Below is a small trained network, with its code and all its weights. Each question gives an input and a target symbol and asks what happens when units are switched off, that is, made to give their printed mean instead of their output.

import numpy as np


def w(rows, s, z=0):
    codes = np.array(rows[::2]) - 128.0
    scale = np.full(codes.shape[1], s)
    scale[-1] = z or s
    return codes * scale


def f(y):
    return np.maximum(y, 0)


def softmax(a):
    e = np.exp(a - a.max(-1, keepdims=True))
    return e / e.sum(-1, keepdims=True)


def log_softmax(a):
    a = a - a.max(-1, keepdims=True)
    return a - np.log(np.exp(a).sum(-1, keepdims=True))


def net(x, mask):
    ids = ['ΘΣΩβξτφψ'.index(c) for c in x.split()]
    T = len(ids)
    res = E[ids] + P[:T]
    u = 0
    for l in range(2):
        r = res
        for j in range(2):
            rows = slice(2 * j, 2 * j + 2)
            q, k, v = (r @ M[l][rows].T for M in (Q, K, V))
            z = softmax(np.where(np.tri(T) > 0, q @ k.T / 2**0.5, -1e9)) @ v
            o = O[l][rows]
            res = res + np.where(mask[u + j], z, o[:, -1]) @ o[:, :-1]
        u += 2
        y = f(res @ A[l][:, :-1].T + A[l][:, -1])
        res = res + np.where(mask[u : u + 8], y, B[l][:, -1]) @ B[l][:, :-1]
        u += 8
    return log_softmax(res[-1] @ U[:, :-1].T + U[:, -1])


Q, K, V, O, A, B = {}, {}, {}, {}, {}, {}
E = w([
[187,73,195,66],'Θ',
[236,143,115,82],'Σ',
[153,161,175,182],'Ω',
[162,144,186,158],'β',
[166,112,199,127],'ξ',
[196,109,178,95],'τ',
[73,61,12,188],'φ',
[179,140,176,135],'ψ',
],0.011)
P = w([
[202,229,65,181],'0',
[76,77,194,66],'1',
[128,52,191,87],'2',
[159,40,195,104],'3',
[179,28,213,130],'4',
[199,17,219,150],'5',
[209,1,231,163],'6',
],0.0064)
Q[0] = w([
[135,254,187,120],'0.h0',
[19,163,26,113],'0.h0',
[102,204,135,50],'0.h1',
[112,91,150,82],'0.h1',
],0.0098)
K[0] = w([
[77,7,131,100],'0.h0',
[206,142,225,58],'0.h0',
[108,100,179,115],'0.h1',
[148,153,141,176],'0.h1',
],0.013)
V[0] = w([
[86,36,71,188],'0.h0',
[88,212,74,196],'0.h0',
[47,44,57,110],'0.h1',
[124,149,2,160],'0.h1',
],0.0078)
O[0] = w([
[59,111,87,90,133],'0.h0',
[125,31,132,33,137],'0.h0',
[179,110,136,255,2],'0.h1',
[226,136,165,101,68],'0.h1',
],0.0093,0.0042)
A[0] = w([
[165,81,185,105,4],'0.n0',
[73,171,189,188,210],'0.n1',
[133,101,121,145,134],'0.n2',
[94,75,144,137,85],'0.n3',
[122,244,149,173,126],'0.n4',
[2,145,40,125,178],'0.n5',
[13,90,70,74,136],'0.n6',
[159,146,104,30,78],'0.n7',
],0.0097,0.0042)
B[0] = w([
[133,225,106,169,202],'0.n0',
[238,51,131,78,221],'0.n1',
[125,147,125,93,167],'0.n2',
[144,144,79,102,199],'0.n3',
[17,244,166,63,168],'0.n4',
[2,233,145,151,175],'0.n5',
[51,24,117,94,251],'0.n6',
[79,141,181,190,248],'0.n7',
],0.0085,0.0033)
Q[1] = w([
[128,254,70,220],'1.h0',
[125,173,149,149],'1.h0',
[39,49,75,100],'1.h1',
[69,12,116,5],'1.h1',
],0.0079)
K[1] = w([
[121,31,8,59],'1.h0',
[109,95,113,46],'1.h0',
[166,126,27,219],'1.h1',
[191,12,2,215],'1.h1',
],0.0073)
V[1] = w([
[75,52,141,100],'1.h0',
[255,160,186,154],'1.h0',
[26,142,58,128],'1.h1',
[136,10,148,18],'1.h1',
],0.0071)
O[1] = w([
[100,119,52,115,108],'1.h0',
[115,242,215,104,210],'1.h0',
[1,199,19,160,124],'1.h1',
[184,167,76,7,254],'1.h1',
],0.0069,0.005)
A[1] = w([
[117,121,100,172,71],'1.n0',
[86,82,166,254,157],'1.n1',
[151,188,88,119,210],'1.n2',
[25,201,57,111,45],'1.n3',
[156,167,117,155,168],'1.n4',
[147,201,67,110,218],'1.n5',
[238,154,191,118,3],'1.n6',
[7,137,137,215,170],'1.n7',
],0.0073,0.0036)
B[1] = w([
[138,125,116,118,134],'1.n0',
[158,95,215,77,146],'1.n1',
[140,105,164,112,171],'1.n2',
[126,185,25,185,221],'1.n3',
[125,100,129,129,145],'1.n4',
[122,128,189,89,176],'1.n5',
[147,96,32,132,253],'1.n6',
[139,59,205,255,194],'1.n7',
],0.0089,0.0055)
U = w([
[119,54,223,173,27],'Θ',
[128,218,253,52,254],'Σ',
[118,221,38,70,33],'Ω',
[101,178,65,128,89],'β',
[113,124,86,203,104],'ξ',
[103,111,151,169,98],'τ',
[217,20,83,92,182],'φ',
[99,160,94,141,86],'ψ',
],0.0054)

Each question gives the input, a string of symbols that net reads in full, and the target symbol t.
The units are the heads (2 rows each of Q, K, V and O) and the neurons (one row each of A and B). Each row of codes is followed by its name. A weight is (code - 128) times the scale printed after its matrix; where a second scale follows, it is the last column's (O, A, B and U).
mask holds one flag per unit, layer by layer, with each layer's heads first. A switched-off unit (its flag False) gives its mean, the last column of its rows in O or B, instead of its output. The means were averaged over made-up inputs and are rounded, as every weight is.
A unit's drop is (log p(t) with every unit on - log p(t) with that unit switched off) / (log p(t) with every unit on - log p(t) with every unit switched off).
The circuit of an input: a set's keep is (log p(t) with only the set's units on - log p(t) with every unit switched off) / (log p(t) with every unit on - log p(t) with every unit switched off). Starting from the 12 units with the biggest drops (on a tie, the unit counted first), units are removed one at a time, each time the one whose removal leaves the highest keep (on an exact tie, the one counted first), for as long as the keep stays at least 0.8.
units of the circuit, in order: the units of the circuit, biggest drop first
most important unit: the unit with the biggest drop
top k neurons: the k neurons with the biggest drops, biggest first
top k neurons in layer l: the k neurons of layer l with the biggest drops, biggest first
heads that matter: for each layer, one digit per head in row order, 1 if its drop is at least 0.15 and else 0, layers parted by /
drop when u is switched off: that unit's drop, to one decimal
input Ω Ω φ τ β, target Ω: units of the circuit, in order : 0.h0; 1.h1; 0.n6
input β φ τ Σ, target Ω: units of the circuit, in order : 1.h1; 0.n6
input Ω Θ Ω ξ φ β Θ, target Ω: heads that matter : 10 / 01
input ξ ξ φ, target ξ: units of the circuit, in order : 0.n5; 1.n7; 1.n3
input φ β Σ β, target φ: heads that matter : 01 / 10
input Ω Θ φ ξ, target Ω: top 2 neurons : 1.n3; 0.n6
input β β β Ω Θ ψ β, target φ: units of the circuit, in order : 1.h1; 0.n1; 1.n6; 0.h0
input ξ φ β, target ξ: heads that matter : 10 / 01
input Ω τ τ φ, target Ω: units of the circuit, in order : 1.h1; 1.n3; 0.n6
input ξ β ψ φ τ Σ, target ξ: most important unit : 0.h0
input φ τ Ω, target φ: units of the circuit, in order : 1.h0; 0.h0
input ξ φ τ, target ξ: top 4 neurons : 0.n5; 1.n7; 1.n3; 0.n1
input Θ Ω β φ, target Θ: units of the circuit, in order : 1.n7; 1.h1; 0.n5
input Θ Ω φ Θ, target Θ: top 2 neurons : 1.n7; 0.n6
input Θ φ ξ, target Θ: top 2 neurons in layer 1 : 1.n7; 1.n1
input ξ φ ξ Σ β, target ξ: top 4 neurons : 0.n5; 1.n7; 1.n3; 0.n1
input ξ φ Θ, target ξ: top neuron : 0.n5
input ξ ξ ψ φ ξ, target ξ: drop when 0.n6 is switched off : 0.0
input ξ ξ ξ φ, target ξ: drop when 0.h0 is switched off : -0.4
input Σ τ Ω φ, target Σ: drop when 1.h0 is switched off : 0.4
input Θ β φ τ β β τ, target Θ: drop when 0.h0 is switched off : 1.3
input Ω Θ τ φ, target Ω: top neuron : 1.n3
